After every row comes roughly how far along a hidden order it lies, from 0 to 12.
(in the rows, 100 means zero)
[103 125 107  92 106 104  97 107  77 159 122 112 138  56 117 129  99] : 7
[108 126 101  95 115 124  97 110  27 153 107 129 133  65 114 117 101] : 7
[110  99 115 125 105 109  95 107  83 125 125 137  93  64 117 124  93] : 7
[105  53 105 100 101 103  96 151  69 122 122 109  99 133 112 123  94] : 12
[105  39 118 122 106 110  93 130  89 125 125 126  91  53 114 141  90] : 7
[106  99  87  83 152  91  90  99  71 112 139 119  55  20 124 143  84] : 0
[126 131 101  86 127 121  95  96  97 106 107 120 101  63 127  95 102] : 7
[111 126 113  55 110 136  88 110  16 185 139 140 133  30 121 133  86] : 7
[ 92 101 108  90  73 100  76 110  49 135 137 117  92  42  88 161  95] : 12
[102  98 106  93 101 122  79 132  93 161 132 159  91  68 116 136  92] : 12
[104  99 104  97 102 105  94 101  84 150 103 111  98  43 110 117 101] : 7
[147  98 110  89 101 111 113 106  81 136 120 119  90  54 124 108  91] : 0
[143 101  50  97 100 101 100  92  93  98  93 102  95  88 100  97 101] : 0
[104  71  76 123 154 104 112 104 115 111  95  98  59  70  81 121  96] : 0
[102  98  89  74  92  99  83 125  93 101 110 153 145  87 104 112  99] : 12
[104 129 107  60 120 127  94 102  78 156 121 111  89  63 110 125  94] : 7
[109  44 100  94  97  94  95 103  99 116 124 108  60  54 107 144  94] : 7
[106 104  85  93 100 121  80 128  19 117 125 100  91  87 124 132 102] : 12
[126 104  67  64 123 107  96 104  23 154 123 104  93  70 136 128  93] : 7
[146 108 105  97 158 103  97 101  98 104  96  93  99  85 110 103 100] : 0
[102  42 102 129 104 109  97  96  97  84 103 137  82 141 101 126  94] : 7
[111  75  82 113 152 113 107  97  66 102 135 110  96  25  99 141  85] : 0
[105  76 108  84 154 109  94  95 112 129 122 104  91  31 113 120  90] : 0
[107  44 113 119 105  89  87 109  94 128 125 139  61  89 117 137  89] : 7
[ 91  95 126  94 100 100  78 108  76 138 130 162 104  53 113 158  90] : 12
[105  48 113 121 102  83  95 129 100 102 124 139  95 117 111 138  96] : 7
[105  56 119  98  72  96  80 150  89 109 117 111 101 137  83 118 101] : 12
[106 101  90  64  80 109  93 109  23 125 127 163 136  55 123 125 101] : 12
[107  70  76  88 105 113 112  99  86  91 125  95  92  77  89 149  94] : 0
[110 100 113  66 104 124  90 137  11 171 142 162  87  52 132 145  95] : 12
[104 106 107  94 105 105  91 105  88 131 123 137  62  46  75 133  99] : 7
[108  98 114  95 102 104  94 107  86 124 127 112  79 113  70 118  96] : 7
[ 96  47 112 100  97  82  96 108 102 112 102 103  96  81  67 106  98] : 7
[ 99 102 116 108  97  94  84  99 106  93  93 141 103 106  72  92 102] : 12
[126 128  62  60 117 128  94 106  29 139 123 135  94  58 138 124  93] : 7
[106  98 107  91 108  85  94 129  95 121 124 107  92  59  76 125  95] : 7
[108  97  56  92 154 111  96  84  84 119 127 105  88  59 120 123  95] : 0
[102 125 102  96 118 124  98  99  94 110 100 129 136 100 131 109 103] : 7
[ 95 100 123  92  98 102  88 151  47 152 140 112  89  99  94 133  94] : 12
[114  38 121 112 111 114  87 112  66 119 143 147  55  60  85 168  85] : 7
[102  94  99  85  67 108  91 108  23 174 137 165 136  30 112 129  90] : 12
[125  97 108  70 109 105  98  99  93 140 108 136 100  93 101  90 105] : 7
[128 123 105  93 106 124  96 102  30 121 120 123 134  47 111 119 100] : 7
[149 101  63  86 161 123  92  86  68 136 128 106  84   0 121 136  89] : 0
[115  97  64  81 163 130  84  90  48 166 173 121  87   0 143 166  80] : 0
[ 98  71 107 104  99  90  99  93 116 109 104  92  64  92  81 101  97] : 0
[107 107  93  90 103 126  91 130  78 166 136 114  86  78 123 132  99] : 12
[110  95 103 124 108 109  92 106  91  96 117 135  89 128  71 126  94] : 7
[137 112 101  90  97  96  95 103 111 118 117 119  60  47  93 124  92] : 0
[100  93  93 101 104 117  98 105  94 109 112 158 143  83 112 107  95] : 12
[105  99  57  95 160 107  96  87  74 119 122  97  83  55 120 109  95] : 0
[109  41 114 113 108 117  90 137  80 151 143 111  56  67  79 166  86] : 7
[107  95 114  84 102  87  95 107  95  99 120 106  92  65 109 139  97] : 7
[106  99  98  61 102 114  91 134  13 177 139 114 135   7 122 180  87] : 12
